Each row has a name. Each question is about the rows just above it.

Columns, left to right: W S N E L K
Fik: [ 11.1  23.4   8.0  -7.6 -88.0 -70.8]
fafe: [-40.4  -3.3 -43.7 -24.6 -94.1 -30.1]
Timi: [ 65.7  47.0 -23.4 -43.6  -9.3 -47.1]
muba: [-57.6  21.2  -0.1  81.2  22.7   5.7]
Sodoz: [ 42.3  40.9 -71.1 -32.9 -13.2 -21.1]
Tuda: [-12.3 -46.2 -32.6  34.5  10.7 -67.4]
[-43.7 -23.4  -0.1] is in which column, read top down? : N
Which column holds [-70.8 -30.1] top down? : K

Columns, left to right: G Q T X
lufon: [ 16.5  77.8  10.7 -20.7]
buno: [-23.5 -24.9 -35.6 -18.5]
beru: [-10.6  46.7 -56.8 -33.0]
[-23.5 -10.6] is in which column, read top down? : G
Which column holds [-24.9  46.7] top down? : Q
Which column holds this, read top down? [-20.7 -18.5] : X

Columns, left to right: Y J U R A
pib: [ -6.1  -3.2 -13.7 -23.6 -75.4]
vuf: [-17.4  -5.5  -4.6 -90.9 -36.4]
ripin: [  1.4  -7.0   2.1 -93.4 -11.6]
kolur: [-16.4  -3.6 -11.9 -30.5 -66.0]
suliz: [-18.2  -3.2 -13.7 -23.6 -75.4]
Which column holds [-3.2 -5.5] top down? : J
Which column holds this, read top down? [-11.6 -66.0 -75.4] : A
Which column holds [-90.9 -93.4 -30.5] top down? : R
Which column holds [  2.1 -11.9] top down? : U
[-7.0 -3.6 -3.2] is in which column, read top down? : J

Columns, left to right: H C D P
gobuk: [19.1 -8.6 27.7 21.9]
Guge: [19.1 -8.6 27.7 21.0]
famo: [-29.7  -7.9 -34.2 -23.0]
gukir: [19.1 -8.6 27.7 13.0]
Which column holds this, read top down? [ 27.7 -34.2  27.7] : D
Which column holds [-8.6 -7.9] top down? : C

Columns, left to right: Z M F V
fer: [-0.3 -0.1  0.0 -1.1]
kinu: [  5.1 -71.3  -2.4  -9.0]
pese: [-11.9  -5.7   0.2 -24.3]
Which column holds [-1.1 -9.0] top down? : V
Which column holds [ 0.0 -2.4] top down? : F
Which column holds [-2.4  0.2] top down? : F
Which column holds this, read top down? [-0.3  5.1] : Z

Columns, left to right: zag rupo gimen tugi mog dapur
faf: [ 55.7  25.7 -15.2 -11.2 -28.0  -2.5]
Tuf: [ 84.2  13.9 -11.1 -22.6 -46.3 -28.7]
dob: [ 80.8  16.6 -28.6 -33.6  -0.8  -8.6]
Which column holds [25.7 13.9] top down? : rupo
Which column holds this, read top down? [-28.0 -46.3] : mog
[-11.2 -22.6] is in which column, read top down? : tugi
[55.7 84.2] is in which column, read top down? : zag
[13.9 16.6] is in which column, read top down? : rupo

Columns, left to right: vazod bube bedi nem rim Nupi vimem
miden: [  5.0  52.3  -8.7  -5.6  64.8 -33.1  51.5]
bina: [ 92.7  21.5 -63.1 -40.0  22.3  22.1   3.2]
tadum: [ 29.1 -24.9  25.1  12.9  95.7 -12.8 -12.4]
sogu: [-18.7 -31.7  35.8 -30.6  52.4  19.2  34.9]
Which column holds [ 92.7  29.1 -18.7] top down? : vazod
Which column holds [ -8.7 -63.1  25.1] top down? : bedi
Which column holds this, read top down? [64.8 22.3] : rim
Which column holds this, read top down? [ 22.1 -12.8] : Nupi

Columns, left to right: sim nelo varam Gor Voli desan lobik Dib maro
keziz: [-19.7 -18.4 -26.2  -5.3 -10.2  -9.2  16.8  10.1 -13.0]
Rez: [  5.3   7.5   6.3  -1.4 -19.4  21.6  -1.2  10.4 -18.0]
bar: [-19.3  17.0 -37.1  16.4 -52.3  -0.8  -3.8  -9.5  -5.9]
Fose: [ 14.6  28.9 -35.5   0.2   7.7 -89.5  40.7   1.7   0.2]
Which column holds [-10.2 -19.4] top down? : Voli
Which column holds [-18.4   7.5  17.0] top down? : nelo
Which column holds [-26.2   6.3] top down? : varam
[-1.4 16.4] is in which column, read top down? : Gor
[-19.4 -52.3] is in which column, read top down? : Voli
Which column holds [-18.0  -5.9   0.2] top down? : maro

Columns, left to right: Vonil Pulip pifu zoto Vafi vegop
bosu: [-17.9 -70.0  24.8 -22.8  -1.5 -32.1]
Fal: [  0.2 -77.1  18.6 -26.1 -23.2 -10.0]
lofof: [-56.6   0.6 -21.4   9.7  20.1 -18.6]
Ver: [ 33.5 -27.1 -24.4 -27.1 -13.2  26.1]
Fuza: [ 19.9 -35.5 -29.3 -41.7  -7.6  44.3]
lufup: [32.5 60.0 -9.0 16.7 17.0  9.8]
kon: [ 20.0  57.9   2.8  34.0   3.8 -14.5]
dum: [-20.7 -85.0  19.6 -54.8   9.2 -21.4]
Gud: [-79.5   6.8 -50.3  39.2   5.9  14.8]
Mugo: [ 58.4  17.6 -17.7   0.1 -18.7   0.4]
rog: [ 16.4 -82.8  38.0 -48.8  26.1 -36.9]
Which column holds [-27.1 -41.7  16.7] top down? : zoto
Which column holds this, read top down? [-27.1 -41.7  16.7  34.0 -54.8  39.2] : zoto
Which column holds this, read top down? [-27.1 -41.7  16.7  34.0] : zoto
[3.8 9.2] is in which column, read top down? : Vafi
[ 32.5  20.0 -20.7 -79.5  58.4  16.4] is in which column, read top down? : Vonil
Which column holds this, read top down? [-17.9   0.2 -56.6  33.5  19.9  32.5  20.0 -20.7 -79.5] : Vonil
Which column holds [ 18.6 -21.4] top down? : pifu

Columns, left to right: ranim zagap subek pinu
ligup: [1.2 0.3 0.5 0.0]
bome: [ -9.9 -18.5 -45.3 -48.3]
beti: [-8.8 82.8 56.3 67.1]
Pon: [ 91.0  71.5  -2.5 -10.2]
fota: [-16.4 -17.7  40.9  10.4]
loked: [-29.9 -15.4  29.9  24.1]
vus: [-5.2 -9.6 36.1 20.0]
bolu: [ 1.8 89.0 53.0 49.7]
bageg: [-25.4 -20.0  36.4  20.3]
Gup: [ 1.8 89.0 53.0 57.2]
foze: [  6.4  -9.2 -44.3 -49.1]
laput: [-11.6 -25.6  77.6  38.0]
[40.9 29.9] is in which column, read top down? : subek
Which column holds [-25.4   1.8] top down? : ranim
[-29.9  -5.2   1.8] is in which column, read top down? : ranim
[ 1.2 -9.9 -8.8 91.0] is in which column, read top down? : ranim
[ 82.8  71.5 -17.7 -15.4  -9.6  89.0 -20.0  89.0  -9.2 -25.6] is in which column, read top down? : zagap

Columns, left to right: Lubol bipa tinu koz tar tidiz sirog kozi Rikef kud
tevo: [-59.3  27.6  41.5 -54.4  -6.8  58.0 -30.2 -38.0  54.2   1.8]
doved: [  8.1 -54.1  -0.3  53.8  -8.1 -53.3  14.7  50.9 -22.2 -47.5]
Magos: [ 36.6  66.0  14.2 -25.4 -45.1 -27.0  13.3  42.7  37.2   1.3]
vuvo: [ 17.9 -57.4 -29.1  49.6  40.2 -41.8 -48.3  30.9  54.2 -20.2]
tiru: [ 21.5  -5.1 -30.4 -39.9 -27.1  -0.9  26.3  40.3  32.4   8.2]
Fid: [ 11.2  56.4  -2.1 -57.4  -8.4  56.0  19.0 -53.5 -26.9  47.7]
fisa: [ 26.0 -56.4  28.9  27.5 -57.4  28.0  30.1 -55.8  25.0  32.4]
rakir: [ 36.6  41.9  14.2 -25.4 -45.1 -27.0  13.3  42.7  37.2   1.3]
voga: [ 27.4 -89.6  22.9  77.3 -65.2 -41.9  87.8  -8.7 -84.5  53.6]
Which column holds [ 53.8 -25.4  49.6 -39.9 -57.4] top down? : koz
Which column holds this, read top down? [-2.1 28.9 14.2] : tinu
[-53.5 -55.8  42.7  -8.7] is in which column, read top down? : kozi
Which column holds [-38.0  50.9] top down? : kozi
Which column holds [26.3 19.0] top down? : sirog
Which column holds [ -8.4 -57.4] top down? : tar
Which column holds this, read top down? [ 32.4 -26.9  25.0] : Rikef

